Where the symbols take the units:
J32 + J185
J32 $ J60
J508 + J836
J508 $ J314
J542 + J967
J542 $ J850
J513 + J736
J513 $ J734
J555 + J210
J555 $ J366
J916 + J874
J916 $ J465
J235 + J410
J235 $ J172
J550 + J185
J550 $ J439
J803 + J800
J803 $ J874
J917 + J280
J917 $ J49
J431 + J185
J431 $ J527
J678 + J358
J678 $ J601
J280 + J711
J280 $ J184
J442 + J869
J442 $ J90
J878 + J37
J878 $ J508
J58 + J172
J58 $ J711
J638 + J513
J638 $ J464
J455 + J626
J455 $ J582
J185 + J58
J185 $ J656
J73 + J917
J73 $ J800
J723 + J415
J723 $ J981
J594 + J699
J594 $ J850
J51 + J626
J51 $ J705
J306 + J461
J306 $ J415
J867 + J181
J867 $ J452
J167 + J827
J167 $ J896
J377 + J177
J377 $ J339
J366 + J418
J366 $ J601
J68 + J508
J68 $ J102
J687 + J494
J687 $ J867
J656 + J177
J656 $ J917
J102 + J803
J102 $ J465
J794 + J429
J794 $ J850
J705 + J687
J705 $ J377
J333 + J442
J333 $ J513
J318 + J184
J318 $ J401
J37 + J100
J37 $ J836
J358 + J594
J358 $ J49
J401 + J102
J401 $ J924
J181 + J339
J181 $ J90
J100 + J177
J100 $ J437
J172 + J924
J172 $ J755
J410 + J924
J410 $ J916
J321 + J167
J321 $ J867
J754 + J49
J754 $ J874
J986 + J314
J986 $ J28
J177 + J499
J177 $ J321
J711 + J439
J711 $ J745
J28 + J902
J28 $ J333
J60 + J103
J60 $ J594
J254 + J902
J254 $ J756
J437 + J983
J437 $ J455
J90 + J788
J90 $ J734
J850 + J60
J850 $ J542
J339 + J705
J339 $ J788
J422 + J318
J422 $ J235
J465 + J917
J465 $ J803
J626 + J582
J626 $ J687
J461 + J442
J461 $ J997
J582 + J986
J582 $ J494
J418 + J235
J418 $ J58
J671 + J594
J671 $ J967
J967 + J555
J967 $ J431
J429 + J135
J429 $ J671
J415 + J638
J415 $ J597
J827 + J836
J827 $ J878
J874 + J754
J874 $ J756
J911 + J370
J911 $ J827
J103 + J431
J103 $ J699
J405 + J555
J405 $ J916
J111 + J867
J111 $ J997
J597 + J464
J597 $ J135
J756 + J794
J756 $ J210
J439 + J656
J439 $ J73
J494 + J28
J494 $ J181
J464 + J734
J464 $ J626
J210 + J33
J210 $ J254
J332 + J366
J332 $ J711
J734 + J723
J734 $ J902
J699 + J527
J699 $ J235
J370 + J437
J370 $ J533
J184 + J803
J184 $ J754
J869 + J734
J869 $ J306
J533 + J769
J533 $ J314
J499 + J401
J499 $ J803
J314 + J896
J314 $ J51
J745 + J73
J745 $ J711
J981 + J597
J981 $ J429
J997 + J429
J997 $ J461
J96 + J60
J96 $ J358
J896 + J370
J896 $ J626
J135 + J254
J135 $ J601
J769 + J321
J769 $ J100
J601 + J756
J601 $ J555
J902 + J981
J902 $ J794
J755 + J550
J755 $ J280
J860 + J755
J860 $ J280
J49 + J850
J49 $ J422
J33 + J671
J33 $ J542
J98 + J678
J98 $ J405
J527 + J916
J527 $ J135
J836 + J437
J836 $ J896
J736 + J181
J736 $ J723
J924 + J465
J924 $ J550
J788 + J111
J788 $ J836
J983 + J878
J983 $ J68
J800 + J177
J800 $ J100
J452 + J90
J452 $ J333

The rows follow the links: the fewer symbols apart two units are, the more alike their rows tend to be.

Each row is also shifted at random along 10 hidden directions that mean nothing.

Some units, each with a row of numbers:
J314: [ -77   17    7   22   13   13   14    0   15  -21    3  -14  -19   -3  -21   17    4    6   61  -34  -47    6   18  -38   -8   34   -3   29   28   -6   21  -18    1  -40   22    0   22    0   31  -12   20  -31   25  -21  -20]
J494: [  52   42  -43   11   -1   -8   14  -21   81   56  -64   19   -8   12  -18   23   27   -5    3   47  -42   17    9   16   18  -14   24   10   11   35   10    3  -31  -43    9   -1  -12   38  -27    9   35   -1  -37  -10   32]
J422: [  68   11   -5  -17   -3   22  -20  -13   29  -18   14   -2   14  -10    4   -3    4  -21   -1   20  -18  -24  -13   12  -32   14    3  -39    1    1  -15   -5  -10   32  -22  -12   16    0   26   16   57   18  -18  -23   -1]
J827: [ -13   -8  -20  -17   30  -25   32   31   44   -7  -49   27  -12   32  -23  -19   -2  -11    5    4   10   -3    0    9    3   29   36   23  -30   -6   15  -28    4  -28   -8   10   19  -30   -6    5  -14  -12    5   10   -2]
J924: [ -74  -27   -9  -17  -17  -50   22   -7   10   24  -14   25    0   18    7    2   43   -2    8   -3  -10  -17   18   30   35    0   -9  -30  -35    1  -10  -11  -10  -32   19  -19  -22   10    7   29   -6  -25  -35   13   22]
J745: [ -77  -29    2   25   -7  -26    4  -33  -24   27   -5   -7  -21    2  -14    8   25   19   16    5    5   23   29   -4   10  -13  -10    2    2   19   16    7  -13  -27    5  -14  -11   31  -19   14    3  -16   -5   21   18]
J321: [  18  -62   19  -32  -32  -48  -28   27  -78    5   39  -25   13   14   47   -7   22   12  -45  -51   51    8    2   14   19  -65  -31   18  -44    7   -6    3   -5   10  -43   13   10   -3    5  -25  -52   39   30   -5  -21]
J597: [   9   37    3  -23   -7  -10    5  -19   61    0   -7   35   -9    0   -8   21  -11   32   -6   -5  -19  -15  -25   26    9   22   20  -17  -34   -7    2    5    5   44  -21  -16   -7   11    3   -4    8   34   -8   14   39]
J442: [ -25    3    9   51   14   35    2  -36  -32  -12   46  -27   -2  -59   32   22  -68  -20  -23   -4    5    8  -30  -50  -32    2  -22   19   54  -19   -1  -14   13   35    3   -3   14  -12   14  -17   -5  -43   10  -20  -45]
J917: [   3  -64    4   26   -5  -60  -40  -47   -1   45    4   20   55  -28   20  -44   15  -47  -84    8   46   43    7  -51   35  -31   24  -13  -15   24   22   21   35   16  -36    7    9   -6    7  -27  -17  -25   -7   16  -59]
J756: [ -18   51  -14  -40   10  -21   -5   29   32  -17   -7   42   59   35  -53  -13   42  -19  -17   44   19   39  -12   51  -17   -5   10    3  -19   12   33   18    0   15  -29   16  -20    7  -45  -38  -21    1    0    0  -42]
J172: [  16  -74  -29   -2  -33  -66   11  -34   51   67  -56   63   -9  -12   71    0  -39  -19  -87   36   18  -32  -11   -5   35  -53   31  -21  -39  -17  -22   -1    2   19  -26   -2   22  -11   -8   -8   -2   15  -17   22   17]
J437: [  41   12  -28  -39   13  -30   14   11   66   -4  -56   27   -4   29  -23   -4    2  -13   -8   28   -8    3  -11   49   -6   14   42   18  -47    1   12  -31   -8  -14  -38    2   24   -5  -11  -10   32   28   -2  -15   17]
J333: [ -18  -25  -78   42  -37    7   14   44  -25   68   20   17  -15    3   50   47   -3   56   10   -1   -5   -7  -24  -19   -5  -59  -59   42   46   61  -16  -29  -37   10   11  -25   -6   43  -49   32  -70  -33   22   47   29]
J983: [  -5  -25  -35   -1  -12    7  -10   30  -53  -31   15   -7    5    5   21   14  -31   -7    3   13    7  -12   -4   45  -32  -17  -13   47   25   16  -13  -52    0   21    6  -11   15    2  -25   -7  -17    6   23  -16   16]
J73: [ -50  -27   -5   57   21    1  -13  -34  -24    4  -21  -15   -8  -12   -6  -11  -37  -22  -15   20   12    6   47  -14   13   -2   18   21   32   30   -3   -7   13   -3   33    0  -18   10  -31   20   -7  -21  -21   22   19]
J850: [ -48  -42    4   25  -62   36   -6   42  -96   18   38  -58  -32   -6   37   30    8   46   75  -13  -11    5  -11  -22  -17  -32  -68   28   49    6  -19    0   19  -40   31  -39  -24   54    8   35  -20   -5   43   -6   18]
J405: [-100    9   37  -28    4  -24   37   16    3  -35    3   13   -9   35  -33   26   11   14   21    3   21  -17   11    6  -31    3   12    0   -1  -37    8   13   -9    3    1  -11   -6    8  -14  -14  -22  -19   27    5  -46]
J513: [ -28   35   -4   11   40    7   33   19  -19   -3   24   -3   -9   23  -56  -37   16   29   22  -59    3    1   32  -22   35   53    7  -20   24   37  -14    1    9    9   62   14  -35  -47   22   39  -65  -43  -28   61   36]
J601: [ -71  -28   10  -32  -43  -43   32  -32   65   21   21   35   12  -51  -31   43   57   77   23  -59  -55  -18   18  -65   41   28  -19  -16  -61    0   69   21  -12   13   -9  -19   -2   66    7   30   -2  -62   35   18   20]
J177: [ -41   26   12  -34   49  -15   -8   64   59   -9  -18   18   -7   73   -6   -5   77   24   49  -41   16    8  -25   17  -12   -2  -13   -8  -85  -11   14   11  -25  -31  -60   17   17   -8    4   -5  -22   46    6   27  -59]
J794: [ -42  -23   37   -8  -87    4  -25  -25  -82    9   60  -52  -10  -50   23   28  -19   51    8  -14   -7    4    0   -8   17  -20  -45    2   22  -12   -8   21   21  -14    6  -38  -32   54   17    2   26    6   39  -33   50]
J184: [ -54   14  -28  -20  -19    4  -32   16  -47  -48   92   -4   48   -7  -10   20   23   14    8   -2  -14    0   14   38  -59  -12  -60    2   26   66    1  -26  -21   91  -21  -11   -8   39   -8   19  -12   -8    5   -4    4]
J734: [  12    6   25   23    9  -11    7  -71   -4   -4   34   -1    6  -71  -15  -10  -64   -1  -64  -40   -8  -15   27  -52   38   42   34  -16   21   14   -2    4   38   81   37    5  -19  -23   37   13  -19  -37  -21   12   47]
J803: [-118  -12   70  -19  -19  -24   -2  -27  -13  -28   36  -54  -36  -15    4   34  -32   35   27  -35   -7  -57   48   -2    2   31   -3  -24  -15  -32  -31   -2    4  -15    2  -49  -22   32   46   50   45    5   11  -15   51]
J705: [  74  -11  -14  -53  -56    4  -35   29  -36   -2   82   -6   13  -14   48   31   49   66   -2  -73  -34  -15   -2    9  -11  -66  -82    0  -31   53    3   12  -59   77  -53   25   24   40   11    3  -17   64   25   -7   32]
J874: [ -24   -8  -13  -48  -41  -47   -8   17   -5   29   25   -3   41   13  -35    3   83   34    4   -5    5   10   20   27   29    2  -13  -19  -30   39   14    3  -17  -29  -14  -29  -38   44  -14   34   -2  -25   -6   12   36]
J638: [ -18   93   19  -15   42   14    3  -17   17  -45    8    7   -8   41  -47   18   10  -16   33   21   -1   29  -32   73  -51   31   18   -7    7  -21   -5   -3   -2   34   -9  -13   -9   -7   13  -42   11   35  -28  -21  -34]
J656: [ -63  -40   34    1    2  -45    6  -19  -23   20  -31  -18  -35   20    8   -7    9    9    4   -8   24   -5   41   11   31  -10   10  -16  -37   -5  -18   17    6  -41    1   -8  -22    7   10   29    3   24  -23   20   31]

From each start, follow one symbol. Which unit do you reach?
Answer with the unit's name.
new walk
[ -57    1   15  -20   18  -29   35   45   60   14  -23    3  -35   51  -28  -13   11   28   33   -2   14  -19   15  -41  -16   26   24  -28  -19  -10  -18   17    9  -30  -28  -13   -3  -11   34   52    7   -2   14   37  -12]
$: J422
new walk
[ -73   47    4  -49  -28  -22   26    5    2   -4   23    8  -13    7  -47   21   10   59   23  -11  -27   -3   21   43   10   25  -11  -14  -10   23   -3    9  -12   23   10  -17  -49   36    0   37   -2    4   -9   11   89]
+: J981
new walk
[ -47  -66  -23   36  -16  -30   -2    0   29   35  -27   51   26   -9   66    4  -27  -41  -48   13   19  -32  -14  -44   26  -41   14    7    0  -29  -12  -17   25    6   17  -10   15  -13  -11  -29  -52  -36    8   15  -68]
$: J916
new walk
[  39   -8   34  -38  -20  -27   23  -28  -63   24   48  -47  -27  -24    2    4    6   36  -34  -40   16   -3   13    1   23   -5  -17  -36  -11    4  -19   23  -24    2   -6    3  -20   -7   38   33   12    2  -17   -6   65]
$: J734
new walk
[   4   57   13  -20   23    6   35   -8    8   -6   13  -19  -22    1  -32   15   24   18   23  -33  -31   -3   33    9    4   18  -13  -19   -3   23    0   10  -34    4   22   23  -25   12   18   39    9   -4  -36   -7   39]
$: J90
new walk
[  23   17  -46   20   -8    0  -17   16  -32   45   -6   16   25   42  -10    0   66   -4   16   24   25   59  -47   60   23  -19  -16   16   11   30    6  -17   -2  -38   25  -26  -31   14  -44  -29  -53  -11  -26   27   -8]
$: J597
new walk
[ -59   21    0   -2   14   32   41   20   19  -50  -28    2  -76   30    7   47  -45    8   74   28  -37  -38   -7   50  -79   -5  -18   15   17  -10  -28  -18   -7   44   16  -12   -2   24    1   49    2   48   -7  -10   21]
+: J185
new walk
[ -68  -41    3   28  -17  -19    0  -45   29   31   -2   18  -26  -39   51   21  -40   10  -20   -6  -21  -24   -5  -53    0  -14   -7  -17   -4  -21   -6    3   -2   16  -23  -10   29   11   25    0   32    0    8    5   -3]
$: J280
new walk
[  48  -13   14    0  -10  -27    1  -48   22   37  -40  -18   -3  -25   -3   10   21   -5  -24  -11  -23   -4   49   15   68   -5   16   -6  -39   19    9   11   -6  -43   23    3  -39   38   -9   38   19   -2  -47  -19   59]
$: J339
new walk
[   8    2   -5    0   28   -2   41  -12   54  -14  -10   17   -2  -20  -47  -12   -3  -14    6  -11  -31   -2   21  -50   -8   42   23  -11    5   25   31    2   25   54   19   12   -3    0   31   54  -13  -41  -13   12   -8]
+: J60
new walk
[  86  -16  -52  -22    1  -11    5    4   76   51  -19   64   28   -3  -29  -31   78   46  -18  -20  -16   10   -3  -39   43   10    2  -33  -63   47   48   27  -41   11  -38   34   33   -2  -35   16   -2   -9   -1   62   33]
$: J711
new walk
[  20   -9   23  -36  -21  -26    7   12   -4   25  -27   10   30    9  -24  -38   56  -25  -10   11   21   46  -12    2   39   -7   15  -23  -38  -22   28   45   35  -50    1   15  -23   -9    7  -20  -13   -1   -7  -12  -34]
$: J431
new walk
[  36    6  -31  -18   11   36  -33   69  -66  -59   86   39   91    3   -6  -51   57  -24  -10  -58   10   20  -24   -9  -12  -19  -59   -2   11   42   24   -1   19  104   25   62   10  -47    2  -35 -115  -19    9   25  -82]
+: J916
new walk
[ -29    9    2    9    9    4    8    4  -40  -11   56   -1   -1  -13   21    7  -37    7  -23  -17   30    6  -41  -16  -35  -10  -25    4   22   -4  -12   -6    1   55  -20    2   13  -25   16  -19  -35  -12   17    9  -33]
$: J306
new walk
[ -11  -48   -5  -10  -48  -38  -14   -2   10   44  -19  -10  -15    7   54   30    9   20    4   11    4  -40    4   33   34  -23   -6  -15  -35   -9  -34  -21  -12  -56  -11  -51  -18   42   -7   35   25   13   -8    1   52]
$: J924
new walk
[  54   53   -4   -9  -13   -2  -11  -44   15   23  -28  -13    3    6   -9   38   42  -29    1   44  -34   45    0   61   -8  -34   -3   11    7    8   13   12  -34  -36   -7    1  -15   47  -13  -35   55   31  -33  -59   -5]
+: J494
